Below is a small trained network, with its code and all its weights. Each question gives an input and a target symbol and asks what happens when units are switched off, that is, made to give their printed mean instead of their output.

import numpy as np


def w(rows, s, z=0):
    codes = np.array(rows[::2]) - 128.0
    scale = np.full(codes.shape[1], s)
    scale[-1] = z or s
    return codes * scale


def norm(h):
    return h / np.sqrt((h * h).mean(-1, keepdims=True) + 1e-5)


def f(y):
    return y / 2 * (1 + np.tanh(0.7978845608 * (y + 0.044715 * y**3)))


def softmax(a):
    e = np.exp(a - a.max(-1, keepdims=True))
    return e / e.sum(-1, keepdims=True)


def log_softmax(a):
    a = a - a.max(-1, keepdims=True)
    return a - np.log(np.exp(a).sum(-1, keepdims=True))


def net(x, mask):
    ids = ['εηπσψω'.index(c) for c in x.split()]
    T = len(ids)
    res = E[ids] + P[:T]
    r = norm(res)
    for j in range(3):
        rows = slice(3 * j, 3 * j + 3)
        q, k, v = (r @ M[0][rows].T for M in (Q, K, V))
        z = softmax(np.where(np.tri(T) > 0, q @ k.T / 3**0.5, -1e9)) @ v
        o = O[0][rows]
        res = res + np.where(mask[j], z, o[:, -1]) @ o[:, :-1]
    y = f(norm(res) @ A[0][:, :-1].T + A[0][:, -1])
    res = res + np.where(mask[3:15], y, B[0][:, -1]) @ B[0][:, :-1]
    return log_softmax(norm(res)[-1] @ U[:, :-1].T + U[:, -1])


Q, K, V, O, A, B = {}, {}, {}, {}, {}, {}
E = w([
[228,43,149],'ε',
[33,56,117],'η',
[86,36,51],'π',
[1,103,202],'σ',
[198,206,245],'ψ',
[223,44,141],'ω',
],0.0016)
P = w([
[164,255,91],'0',
[127,145,196],'1',
[187,93,161],'2',
[139,134,53],'3',
[98,133,188],'4',
[188,89,150],'5',
[146,137,96],'6',
[87,124,179],'7',
[189,82,143],'8',
[150,125,117],'9',
[79,119,170],'10',
[187,79,140],'11',
[151,121,124],'12',
],0.002)
Q[0] = w([
[180,156,3],'head 1',
[205,163,2],'head 1',
[115,81,211],'head 1',
[92,95,219],'head 2',
[177,178,58],'head 2',
[196,185,30],'head 2',
[42,100,67],'head 3',
[117,110,195],'head 3',
[197,205,154],'head 3',
],0.0049)
K[0] = w([
[109,20,195],'head 1',
[106,3,230],'head 1',
[133,196,88],'head 1',
[61,207,93],'head 2',
[170,39,186],'head 2',
[223,76,221],'head 2',
[162,177,74],'head 3',
[148,174,182],'head 3',
[56,80,156],'head 3',
],0.0055)
V[0] = w([
[145,148,39],'head 1',
[143,135,131],'head 1',
[218,118,125],'head 1',
[88,91,107],'head 2',
[81,216,101],'head 2',
[135,80,165],'head 2',
[212,198,124],'head 3',
[94,106,252],'head 3',
[93,157,149],'head 3',
],0.0028)
O[0] = w([
[98,136,3,140],'head 1',
[153,128,123,131],'head 1',
[230,139,89,132],'head 1',
[158,160,83,170],'head 2',
[88,17,50,143],'head 2',
[190,147,164,140],'head 2',
[80,149,122,73],'head 3',
[215,126,50,254],'head 3',
[153,194,159,120],'head 3',
],0.0021,0.00071)
A[0] = w([
[70,178,145,187],'neuron 1',
[97,118,139,114],'neuron 2',
[164,109,123,220],'neuron 3',
[108,129,148,30],'neuron 4',
[103,129,106,105],'neuron 5',
[106,254,146,201],'neuron 6',
[106,159,143,151],'neuron 7',
[141,167,148,57],'neuron 8',
[79,133,67,156],'neuron 9',
[111,101,80,98],'neuron 10',
[206,106,101,248],'neuron 11',
[47,144,166,150],'neuron 12',
],0.0052,0.0015)
B[0] = w([
[191,123,38,140],'neuron 1',
[158,175,146,146],'neuron 2',
[63,202,58,207],'neuron 3',
[177,87,156,98],'neuron 4',
[193,152,177,120],'neuron 5',
[47,76,20,108],'neuron 6',
[155,103,94,117],'neuron 7',
[89,3,120,82],'neuron 8',
[181,190,148,155],'neuron 9',
[116,178,167,146],'neuron 10',
[104,228,18,252],'neuron 11',
[244,192,47,186],'neuron 12',
],0.0022,0.0017)
U = w([
[196,132,116,109],'ε',
[3,55,116,245],'η',
[78,171,17,166],'π',
[115,76,230,122],'σ',
[168,183,201,56],'ψ',
[174,153,87,76],'ω',
],0.0069,0.0012)

Each question gives the input, a string of symbols that net reads in full, and the target symbol t.
The units are the heads (3 rows each of Q, K, V and O) and the neurons (one row each of A and B). Each row of codes is followed by its name. A weight is (code - 128) times the scale printed after its matrix; where a second scale follows, it is the last column's (O, A, B and U).
mask holds one flag per unit, heads first, then neurons. A switched-off unit (its flag False) gives its mean, the last column of its rows in O or B, instead of its output. The means were averaged over made-up inputs and are rounded, as every weight is.
A unit's drop is (log p(t) with every unit on - log p(t) with that unit switched off) / (log p(t) with every unit on - log p(t) with every unit switched off).
The circuit of an input: a set's keep is (log p(t) with only the set's units on - log p(t) with every unit switched off) / (log p(t) with every unit on - log p(t) with every unit switched off). Starting from the 12 units with the biggest drops (on a tie, the unit counted first), units are removed one at a time, each time the one whose removal leaves the highest keep (on an exact tie, the one counted first), for as long as the keep stays at least 0.8.
circuit, biggest first: the units of the circuit, biggest drop first
k most important neurons: the k neurons with the biggest drops, biggest first
which heads matter: for each layer, one digit per head in row order, 1 if its drop is at least 0.15 and else 0, layers parted by /
drop of u: that unit's drop, to one decimal
input π ω σ η η η ω σ ω ω ω, target π: which heads matter -> 100
input π ψ η ε ε, target π: circuit, biggest first -> (head 1; neuron 11; neuron 3; neuron 12)
input π ε σ η σ ε ψ, target π: circuit, biggest first -> (neuron 6; neuron 8)
input π η ω σ ψ σ η ω, target π: 2 most important neurons -> (neuron 11; neuron 3)
input η η ω ψ η ψ σ ε, target η: 3 most important neurons -> (neuron 9; neuron 12; neuron 1)
input ψ η ψ ε π, target ψ: 2 most important neurons -> (neuron 11; neuron 6)
input η ε ε ω ψ, target η: 4 most important neurons -> (neuron 9; neuron 6; neuron 8; neuron 11)
input π η π η η ε η σ, target π: circuit, biggest first -> (neuron 12; neuron 1)
input π η η η ε, target π: circuit, biggest first -> (head 1; neuron 11; neuron 12; neuron 3)
input η η η η ψ π ψ η ψ ω ω, target η: 2 most important neurons -> (neuron 12; neuron 9)
input ε ψ σ ε η, target ε: 4 most important neurons -> (neuron 12; neuron 11; neuron 1; neuron 3)
input ψ π η π ε ψ σ ψ σ ψ σ, target ψ: 4 most important neurons -> (neuron 12; neuron 11; neuron 3; neuron 2)
input π ω η σ ψ η σ ψ η η, target ψ: 2 most important neurons -> (neuron 6; neuron 11)
input σ η π ε σ η ω ψ η ψ η, target σ: drop of neuron 11 -> 1.7
input ψ π σ σ ψ ε ε π η η π ε η, target ψ: drop of neuron 11 -> 0.2
input σ π σ π σ σ σ η ψ σ, target ε: drop of neuron 12 -> 0.7
